Below is a small trained network, with its code and all its weights. Each question gives an input and a target symbol and asks what happens when units are switched off, that is, made to give their printed mean instead of their output.

import numpy as np


def w(rows, s, z=0):
    codes = np.array(rows[::2]) - 128.0
    scale = np.full(codes.shape[1], s)
    scale[-1] = z or s
    return codes * scale


def norm(h):
    return h / np.sqrt((h * h).mean(-1, keepdims=True) + 1e-5)


def f(y):
    return y / 2 * (1 + np.tanh(0.7978845608 * (y + 0.044715 * y**3)))


def softmax(a):
    e = np.exp(a - a.max(-1, keepdims=True))
    return e / e.sum(-1, keepdims=True)


def log_softmax(a):
    a = a - a.max(-1, keepdims=True)
    return a - np.log(np.exp(a).sum(-1, keepdims=True))


def net(x, mask):
    ids = ['ΔΘΠΣαγεζητ'.index(c) for c in x.split()]
    T = len(ids)
    res = E[ids] + P[:T]
    u = 0
    for l in range(2):
        q, k, v = (norm(res) @ M[l].T for M in (Q, K, V))
        z = softmax(np.where(np.tri(T) > 0, q @ k.T / 2**0.5, -1e9)) @ v
        res = res + np.where(mask[u], z, O[l][:, -1]) @ O[l][:, :-1]
        u += 1
        y = f(norm(res) @ A[l][:, :-1].T + A[l][:, -1])
        res = res + np.where(mask[u : u + 8], y, B[l][:, -1]) @ B[l][:, :-1]
        u += 8
    return log_softmax(norm(res)[-1] @ U[:, :-1].T + U[:, -1])


Q, K, V, O, A, B = {}, {}, {}, {}, {}, {}
E = w([
[201,193,85,3],'Δ',
[156,55,142,160],'Θ',
[253,235,232,226],'Π',
[213,61,152,161],'Σ',
[45,89,97,16],'α',
[86,1,176,174],'γ',
[117,27,218,96],'ε',
[177,19,111,150],'ζ',
[179,58,103,207],'η',
[59,67,117,59],'τ',
],0.0098)
P = w([
[75,253,19,156],'0',
[154,55,213,105],'1',
[144,56,195,91],'2',
[140,66,184,81],'3',
[151,73,186,75],'4',
[146,70,185,78],'5',
[143,76,176,72],'6',
[161,84,174,70],'7',
],0.0042)
Q[0] = w([
[168,160,50,47],'0.h0',
[178,159,139,3],'0.h0',
],0.0069)
K[0] = w([
[113,254,204,13],'0.h0',
[229,231,134,222],'0.h0',
],0.0061)
V[0] = w([
[156,202,194,2],'0.h0',
[63,91,29,97],'0.h0',
],0.0048)
O[0] = w([
[94,84,156,95,1],'0.h0',
[51,4,238,221,121],'0.h0',
],0.0037,0.0015)
A[0] = w([
[172,127,207,2,81],'0.n0',
[195,9,20,245,107],'0.n1',
[86,114,202,171,142],'0.n2',
[111,118,182,146,114],'0.n3',
[114,57,142,150,111],'0.n4',
[47,111,116,118,136],'0.n5',
[139,136,236,199,120],'0.n6',
[77,131,43,28,253],'0.n7',
],0.0074,0.0048)
B[0] = w([
[21,69,17,251,215],'0.n0',
[44,126,176,98,253],'0.n1',
[249,128,79,47,198],'0.n2',
[132,221,62,123,155],'0.n3',
[213,27,158,61,213],'0.n4',
[196,182,69,255,150],'0.n5',
[100,203,54,192,194],'0.n6',
[176,79,228,178,221],'0.n7',
],0.0055,0.0048)
Q[1] = w([
[206,78,252,134],'1.h0',
[184,29,214,106],'1.h0',
],0.012)
K[1] = w([
[143,205,68,213],'1.h0',
[99,251,134,175],'1.h0',
],0.014)
V[1] = w([
[201,113,157,42],'1.h0',
[213,71,2,121],'1.h0',
],0.0082)
O[1] = w([
[94,7,200,103,3],'1.h0',
[250,160,154,33,137],'1.h0',
],0.015,0.0023)
A[1] = w([
[60,235,128,139,91],'1.n0',
[43,114,138,146,108],'1.n1',
[172,215,92,146,155],'1.n2',
[193,253,149,138,2],'1.n3',
[89,101,101,193,148],'1.n4',
[84,129,85,117,201],'1.n5',
[164,40,137,141,132],'1.n6',
[148,114,63,166,108],'1.n7',
],0.013,0.005)
B[1] = w([
[161,94,79,82,145],'1.n0',
[109,192,178,111,163],'1.n1',
[152,166,179,163,254],'1.n2',
[98,112,245,166,234],'1.n3',
[127,152,114,75,174],'1.n4',
[167,125,155,51,151],'1.n5',
[149,137,91,170,198],'1.n6',
[142,97,158,137,160],'1.n7',
],0.012,0.0086)
U = w([
[202,116,157,25,24],'Δ',
[70,174,106,118,211],'Θ',
[138,172,222,204,251],'Π',
[156,246,76,145,32],'Σ',
[68,153,159,73,109],'α',
[137,102,72,231,125],'γ',
[113,115,98,109,234],'ε',
[63,1,201,119,8],'ζ',
[49,155,167,72,147],'η',
[4,122,129,199,102],'τ',
],0.0094,0.0015)

Each question gives the input, a string of symbols that net reads in full, and the target symbol t.
The units are the heads (2 rows each of Q, K, V and O) and the neurons (one row each of A and B). Each row of codes is followed by its name. A weight is (code - 128) times the scale printed after its matrix; where a second scale follows, it is the last column's (O, A, B and U).
mask holds one flag per unit, layer by layer, with each layer's heads first. A switched-off unit (its flag False) gives its mean, the last column of its rows in O or B, instead of its output. The means were averaged over made-up inputs and are rounded, as every weight is.
A unit's drop is (log p(t) with every unit on - log p(t) with that unit switched off) / (log p(t) with every unit on - log p(t) with every unit switched off).
The circuit of an input: a set's keep is (log p(t) with only the set's units on - log p(t) with every unit switched off) / (log p(t) with every unit on - log p(t) with every unit switched off). Starting from the 12 units with the biggest drops (on a tie, the unit counted first), units are removed one at a time, each time the one whose removal leaves the highest keep (on an exact tie, the one counted first), for as long as the keep stays at least 0.8.
circuit, biggest first: the units of the circuit, biggest drop first
most important unit: the unit with the biggest drop
k most important neurons: the k neurons with the biggest drops, biggest first
k most important neurons of layer l: the k neurons of layer l with the biggest drops, biggest first
input Δ η Δ Σ, target ζ: most important unit => 1.h0
input ε τ η Σ γ Δ η, target Δ: 2 most important neurons => 0.n0, 0.n5
input Δ α τ γ Δ γ γ ε, target ζ: 4 most important neurons => 0.n7, 0.n1, 0.n6, 0.n2
input Σ γ Δ α, target τ: 2 most important neurons => 0.n1, 0.n0
input Σ Θ γ, target τ: circuit, biggest first => 0.n1, 0.n0, 1.h0, 0.n2
input ζ ζ γ γ ε, target η: 3 most important neurons of layer 0 => 0.n2, 0.n1, 0.n0
input ζ ε Δ, target η: 4 most important neurons => 0.n2, 0.n1, 0.n0, 0.n6
input ζ Δ γ γ ε, target η: 2 most important neurons => 0.n2, 0.n7
input τ Δ τ η, target γ: 4 most important neurons => 0.n7, 0.n0, 0.n6, 0.n5
input Π ζ Σ, target Σ: 2 most important neurons of layer 0 => 0.n4, 0.n2
input η Δ Θ ε γ ε ζ Θ, target Σ: circuit, biggest first => 1.h0, 0.n1
input Σ γ γ η γ γ ε, target τ: 2 most important neurons of layer 0 => 0.n1, 0.n0
input Δ γ Π Σ, target Σ: 2 most important neurons => 0.n6, 1.n3
input τ η γ α Δ Θ ε ε, target γ: circuit, biggest first => 0.n0, 1.n6, 1.n3
input ε Σ γ τ, target Δ: 2 most important neurons => 0.n1, 0.n5
input τ ε γ Θ, target γ: 2 most important neurons of layer 1 => 1.n6, 1.n3
input τ γ Δ Δ ε γ γ Σ, target γ: 3 most important neurons => 0.n1, 0.n7, 0.n0
input η ε Δ Θ γ Δ η, target Σ: 4 most important neurons of layer 0 => 0.n1, 0.n2, 0.n7, 0.n4
input ε Δ ε η, target Δ: 2 most important neurons of layer 0 => 0.n0, 0.n1
input α ζ Π Σ Δ γ, target γ: 3 most important neurons => 0.n1, 1.n6, 0.n6
input ζ ζ Θ γ, target η: 3 most important neurons => 0.n1, 0.n2, 1.n4
input τ γ Θ α Δ Θ γ η, target γ: 2 most important neurons of layer 0 => 0.n7, 0.n6
input Δ ε Σ ε γ γ γ ζ, target ζ: 3 most important neurons => 0.n7, 0.n2, 0.n1
input Π γ ζ, target ζ: 3 most important neurons of layer 0 => 0.n0, 0.n5, 0.n1
